Below are the code and all the weights of a small trained network. Each question names an input and a class and asks about switching units off, where a switched-off unit gives its printed mean instead of its output.

import numpy as np


def w(rows, s, z=0):
    codes = np.array(rows[::2]) - 128.0
    scale = np.full(codes.shape[1], s)
    scale[-1] = z or s
    return codes * scale


def f(y):
    return np.maximum(y, 0)


def log_softmax(a):
    a = a - a.max(-1, keepdims=True)
    return a - np.log(np.exp(a).sum(-1, keepdims=True))


def net(x, mask):
    res = np.array(x, float).reshape(1, 4) / 4 @ E
    y = f(res @ A[0][:, :-1].T + A[0][:, -1])
    res = res + np.where(mask, y, B[0][:, -1]) @ B[0][:, :-1]
    return log_softmax(res[-1] @ U[:, :-1].T + U[:, -1])


A, B = {}, {}
E = w([
[58,133,53,128,138,62,111,154,190,121,142,114],'x0',
[108,76,27,188,81,135,181,51,75,138,35,119],'x1',
[8,129,165,103,97,131,50,164,60,162,91,132],'x2',
[151,164,166,109,214,85,82,90,97,31,106,113],'x3',
],0.014)
A[0] = w([
[189,109,45,144,126,121,172,97,121,106,86,131,111],'n1',
[23,144,11,124,129,45,96,135,176,72,110,127,62],'n2',
[16,121,113,114,99,129,61,136,33,148,68,130,99],'n3',
[103,123,46,129,76,181,161,132,108,197,131,123,131],'n4',
[151,133,46,116,135,92,105,128,163,107,124,124,123],'n5',
[85,118,88,156,116,119,140,89,55,118,39,122,2],'n6',
[145,151,87,114,207,62,76,70,49,28,49,105,47],'n7',
[201,130,183,131,84,215,145,106,5,108,71,146,35],'n8',
],0.012,0.0057)
B[0] = w([
[164,164,181,110,139,79,111,139,150,55,131,128,217],'n1',
[124,112,143,117,188,136,122,97,70,232,108,106,225],'n2',
[234,143,130,142,128,86,177,101,164,57,131,127,233],'n3',
[105,103,160,150,53,104,123,147,130,130,143,166,208],'n4',
[175,129,128,124,151,114,140,102,82,148,116,113,181],'n5',
[102,163,132,80,188,192,71,173,162,123,186,122,205],'n6',
[104,96,142,159,9,121,151,162,157,149,143,169,250],'n7',
[110,107,98,124,191,88,122,98,79,230,118,98,233],'n8',
],0.013,0.02)
U = w([
[127,101,139,135,176,90,137,80,86,218,99,82,88],'0',
[139,185,185,33,153,88,3,181,148,111,217,117,119],'1',
[106,92,144,169,29,117,166,144,158,181,107,154,177],'2',
[206,155,129,164,162,84,226,58,156,78,113,101,140],'3',
[124,119,140,150,121,89,128,107,105,134,116,120,247],'4',
[93,144,103,169,126,151,81,145,127,113,80,89,98],'5',
[74,139,100,98,115,174,131,118,122,70,128,116,90],'6',
[60,142,88,167,140,128,154,125,118,81,95,156,83],'7',
],0.011)

Each question gives the input, the list of numbers given to net, and the class t.
The units are the neurons (one row each of A and B). Each row of codes is followed by its name. A weight is (code - 128) times the scale printed after its matrix; where a second scale follows, it is the last column's (A, B and U).
mask holds one flag per neuron, in row order. A switched-off neuron (its flag False) gives its mean, the last column of its row in B, instead of its output. The means were averaged over made-up inputs and are rounded, as every weight is.
A unit's drop is (log p(t) with every unit on - log p(t) with that unit switched off) / (log p(t) with every unit on - log p(t) with every unit switched off).
unit that matters most: the unit with the biggest drop
k most important neurons: the k neurons with the biggest drops, biggest first
drop when u is switched off: that unit's drop, to one decimal
input [0,8,-2,-7], class 1: 3 most important neurons => (n6 n1 n7)
input [-2,8,-2,6], class 1: most important neuron => (n6)
input [3,-7,-5,-8], class 2: 2 most important neurons => (n6 n1)
input [6,7,-7,7], class 1: 2 most important neurons => (n1 n6)
input [-2,-7,8,-5], class 3: 2 most important neurons => (n3 n6)
input [6,-1,-3,7], class 2: 2 most important neurons => (n7 n8)
input [8,7,1,-6], class 0: 2 most important neurons => (n2 n7)
input [-8,-1,-6,0], class 0: 2 most important neurons => (n8 n3)
input [-7,6,4,-7], class 0: 3 most important neurons => (n8 n7 n6)
input [-6,2,5,-3], class 0: 3 most important neurons => (n8 n7 n1)
input [-2,-7,4,-8], class 2: 3 most important neurons => (n6 n1 n4)
input [-5,-3,8,-7], class 3: 2 most important neurons => (n3 n7)
input [7,4,8,7], class 3: 2 most important neurons => (n3 n8)
input [7,1,5,7], class 0: unit that matters most => n2
input [1,-6,7,-4], class 3: drop when n6 is switched off => 0.3
input [2,-7,7,-8], class 2: drop when n6 is switched off => 1.7
input [-6,7,-1,3], class 1: drop when n2 is switched off => 0.3
